Here is a tiny trained network, its code and every weight. The questions are about switching its units off for an input and a target symbol, where a switched-off unit gives its printed mean instead of its output.

import numpy as np


def w(rows, s, z=0):
    codes = np.array(rows[::2]) - 128.0
    scale = np.full(codes.shape[1], s)
    scale[-1] = z or s
    return codes * scale


def f(y):
    return y / 2 * (1 + np.tanh(0.7978845608 * (y + 0.044715 * y**3)))


def softmax(a):
    e = np.exp(a - a.max(-1, keepdims=True))
    return e / e.sum(-1, keepdims=True)


def log_softmax(a):
    a = a - a.max(-1, keepdims=True)
    return a - np.log(np.exp(a).sum(-1, keepdims=True))


def net(x, mask):
    ids = ['ΔΛΞΣΦΨαβεζηθπτω'.index(c) for c in x.split()]
    T = len(ids)
    res = E[ids] + P[:T]
    u = 0
    for l in range(2):
        q, k, v = (res @ M[l].T for M in (Q, K, V))
        z = softmax(np.where(np.tri(T) > 0, q @ k.T / 4**0.5, -1e9)) @ v
        res = res + np.where(mask[u], z, O[l][:, -1]) @ O[l][:, :-1]
        u += 1
        y = f(res @ A[l][:, :-1].T + A[l][:, -1])
        res = res + np.where(mask[u : u + 12], y, B[l][:, -1]) @ B[l][:, :-1]
        u += 12
    return log_softmax(res[-1] @ U[:, :-1].T + U[:, -1])


Q, K, V, O, A, B = {}, {}, {}, {}, {}, {}
E = w([
[171,96,121,98,175],'Δ',
[93,191,228,59,63],'Λ',
[138,252,101,166,170],'Ξ',
[143,141,98,226,59],'Σ',
[104,115,45,181,125],'Φ',
[129,62,77,131,133],'Ψ',
[110,202,240,218,91],'α',
[34,138,94,71,151],'β',
[186,217,182,85,107],'ε',
[155,84,218,151,142],'ζ',
[110,111,189,88,30],'η',
[145,65,107,48,88],'θ',
[186,63,138,184,65],'π',
[161,135,186,58,132],'τ',
[181,121,67,204,199],'ω',
],0.016)
P = w([
[254,110,84,128,86],'0',
[234,111,90,124,96],'1',
[204,113,103,126,108],'2',
[183,114,114,126,122],'3',
[165,116,124,129,134],'4',
[143,118,134,132,145],'5',
[127,116,141,135,155],'6',
[108,120,149,134,163],'7',
[95,120,160,136,172],'8',
[77,122,168,136,179],'9',
[57,123,177,142,188],'10',
[58,125,177,139,190],'11',
],0.0093)
Q[0] = w([
[165,133,100,191,103],'0.h0',
[91,82,20,143,192],'0.h0',
[166,255,106,102,193],'0.h0',
[189,58,163,52,217],'0.h0',
],0.022)
K[0] = w([
[159,128,108,198,118],'0.h0',
[95,101,21,131,183],'0.h0',
[173,254,113,101,189],'0.h0',
[179,56,154,63,219],'0.h0',
],0.025)
V[0] = w([
[147,126,122,129,128],'0.h0',
[191,119,110,130,109],'0.h0',
[254,113,86,132,91],'0.h0',
[122,126,129,128,129],'0.h0',
],0.0077)
O[0] = w([
[115,136,135,141,141,145],'0.h0',
[56,129,167,131,161,194],'0.h0',
[3,131,195,135,195,253],'0.h0',
[121,125,127,125,127,123],'0.h0',
],0.0047,0.0032)
A[0] = w([
[251,113,121,129,82,74],'0.n0',
[132,141,139,159,113,159],'0.n1',
[133,145,129,128,98,75],'0.n2',
[200,118,70,107,72,43],'0.n3',
[109,134,105,89,128,87],'0.n4',
[68,143,138,125,141,7],'0.n5',
[130,129,97,138,123,44],'0.n6',
[169,78,91,154,60,113],'0.n7',
[44,143,119,99,174,120],'0.n8',
[234,148,101,119,94,49],'0.n9',
[197,114,105,80,75,21],'0.n10',
[132,110,152,112,128,1],'0.n11',
],0.024,0.0038)
B[0] = w([
[186,77,220,126,121,181],'0.n0',
[95,134,145,220,110,252],'0.n1',
[60,119,122,203,146,139],'0.n2',
[23,49,134,122,98,124],'0.n3',
[135,123,173,139,116,128],'0.n4',
[177,120,91,122,167,114],'0.n5',
[58,123,108,154,108,116],'0.n6',
[216,162,126,49,3,246],'0.n7',
[103,137,156,166,95,207],'0.n8',
[176,245,175,150,114,135],'0.n9',
[5,197,172,101,155,190],'0.n10',
[115,197,91,172,134,175],'0.n11',
],0.018,0.003)
Q[1] = w([
[136,166,113,117,162],'1.h0',
[67,181,147,67,100],'1.h0',
[186,109,191,196,91],'1.h0',
[151,63,152,251,125],'1.h0',
],0.02)
K[1] = w([
[125,129,179,133,162],'1.h0',
[142,121,254,115,36],'1.h0',
[181,216,24,117,175],'1.h0',
[97,209,4,137,170],'1.h0',
],0.016)
V[1] = w([
[188,252,138,147,148],'1.h0',
[76,36,136,133,118],'1.h0',
[122,172,164,146,179],'1.h0',
[118,79,125,133,114],'1.h0',
],0.0032)
O[1] = w([
[251,56,89,55,117,253],'1.h0',
[21,167,167,181,143,49],'1.h0',
[188,58,113,165,156,158],'1.h0',
[34,162,165,148,136,92],'1.h0',
],0.0023,0.0042)
A[1] = w([
[141,86,39,127,154,72],'1.n0',
[58,147,82,81,162,139],'1.n1',
[120,112,134,6,207,61],'1.n2',
[188,86,108,133,226,37],'1.n3',
[159,39,57,158,152,9],'1.n4',
[82,132,98,162,206,166],'1.n5',
[156,115,107,65,171,199],'1.n6',
[104,172,14,82,123,28],'1.n7',
[144,150,79,137,199,113],'1.n8',
[139,188,41,85,92,4],'1.n9',
[153,42,79,44,172,79],'1.n10',
[64,206,90,154,134,64],'1.n11',
],0.013,0.0043)
B[1] = w([
[99,117,55,129,193,152],'1.n0',
[126,109,87,220,56,164],'1.n1',
[123,87,85,23,186,179],'1.n2',
[146,55,182,160,132,239],'1.n3',
[167,185,52,103,137,176],'1.n4',
[129,143,91,100,76,236],'1.n5',
[102,156,178,179,161,172],'1.n6',
[106,168,120,4,145,154],'1.n7',
[93,63,80,176,171,184],'1.n8',
[123,142,64,182,161,232],'1.n9',
[23,173,129,146,123,186],'1.n10',
[154,96,161,92,182,255],'1.n11',
],0.02,0.0032)
U = w([
[40,88,148,164,154,86],'Δ',
[87,177,201,157,157,25],'Λ',
[170,172,123,195,191,128],'Ξ',
[158,166,97,211,54,120],'Σ',
[168,148,77,101,93,189],'Φ',
[54,195,125,186,122,152],'Ψ',
[83,179,178,253,117,1],'α',
[51,81,132,198,57,22],'β',
[207,226,161,146,114,102],'ε',
[160,61,169,157,109,231],'ζ',
[100,145,169,116,54,207],'η',
[106,44,110,90,74,100],'θ',
[236,94,111,91,47,114],'π',
[157,116,144,76,144,130],'τ',
[135,69,78,168,106,95],'ω',
],0.0078,0.0076)

Each question gives the input, a string of symbols that net reads in full, and the target symbol t.
The units are the heads (4 rows each of Q, K, V and O) and the neurons (one row each of A and B). Each row of codes is followed by its name. A weight is (code - 128) times the scale printed after its matrix; where a second scale follows, it is the last column's (O, A, B and U).
mask holds one flag per unit, layer by layer, with each layer's heads first. A switched-off unit (its flag False) gives its mean, the last column of its rows in O or B, instead of its output. The means were averaged over made-up inputs and are rounded, as every weight is.
A unit's drop is (log p(t) with every unit on - log p(t) with that unit switched off) / (log p(t) with every unit on - log p(t) with every unit switched off).
The circuit of an input: a set's keep is (log p(t) with only the set's units on - log p(t) with every unit switched off) / (log p(t) with every unit on - log p(t) with every unit switched off). Starting from the 12 units with the biggest drops (on a tie, the unit counted first), units are removed one at a time, each time the one whose removal leaves the highest keep (on an exact tie, the one counted first), for as long as the keep stays at least 0.8.
circuit, biggest first: the units of the circuit, biggest drop first
most important unit: the unit with the biggest drop
top k neurons: the k neurons with the biggest drops, biggest first
drop of u: that unit's drop, to one decimal
input ζ Δ ζ ζ Φ τ ε ε, target ε: circuit, biggest first	[0.n9 0.h0 1.n8]
input Σ ζ ζ Ξ, target Ξ: circuit, biggest first	[1.n11 0.n0 1.n9]
input ε η η Ξ π β ζ ζ ε η ζ Σ, target Σ: circuit, biggest first	[0.h0 0.n7 1.n9]
input θ Ψ π τ η η Ξ Σ α Ξ Δ ζ, target ζ: top 3 neurons	[1.n3 0.n7 0.n11]
input ω Σ ζ θ, target θ: circuit, biggest first	[1.n2 0.n10 0.n1 1.n1]
input ε τ β ω Δ ζ α Φ, target Φ: top neuron	[1.n7]
input Φ Λ ζ β β η τ Σ Σ η ζ Ξ, target Ξ: top 4 neurons	[0.n9 1.n11 1.n8 0.n0]
input Δ Δ Ψ ζ Λ, target Λ: circuit, biggest first	[0.h0 0.n10 0.n9 1.n11]
input ε ω τ ζ ω Ψ η ζ Ψ Δ ζ θ, target θ: top 2 neurons	[1.n2 0.n1]
input Ξ Σ Δ Φ η Φ Δ, target Δ: top 4 neurons	[0.n10 0.n1 0.n7 1.n10]
input η π ζ Δ ζ Φ ζ Ψ Λ, target Λ: top 3 neurons	[0.n10 0.n9 1.n11]
input α Ψ Σ, target Σ: circuit, biggest first	[0.n7 1.n9]
input α Σ Ψ Σ Λ Δ η ζ Φ, target Φ: top 2 neurons	[1.n7 0.n0]
input Ξ β Λ π τ Σ τ η α, target α: circuit, biggest first	[0.n1]
input η Ξ Ψ Φ Ψ Ξ ζ ε, target ε: circuit, biggest first	[0.n9 0.h0]
input Ξ Φ Σ Ψ Δ Φ η Ψ Ψ, target Ψ: top 4 neurons	[1.n10 0.n10 0.n1 0.n9]
input η Φ θ α θ Σ ζ ζ Ψ, target Ψ: top 2 neurons	[0.n1 1.n10]
input θ ζ η Ψ ζ α, target α: top 2 neurons	[0.n0 0.n1]
input π ω τ, target τ: drop of 1.n7	0.0
input π β Ψ Ψ ζ ω, target ω: drop of 0.h0	0.3
input Φ ε α ω ζ ω η, target η: most important unit	0.n10
input τ Ψ Δ θ τ π ε α Ψ Ψ η, target η: drop of 0.n0	0.5
input Σ ζ ε Σ ζ Φ ζ Δ, target Δ: drop of 1.n6	0.1
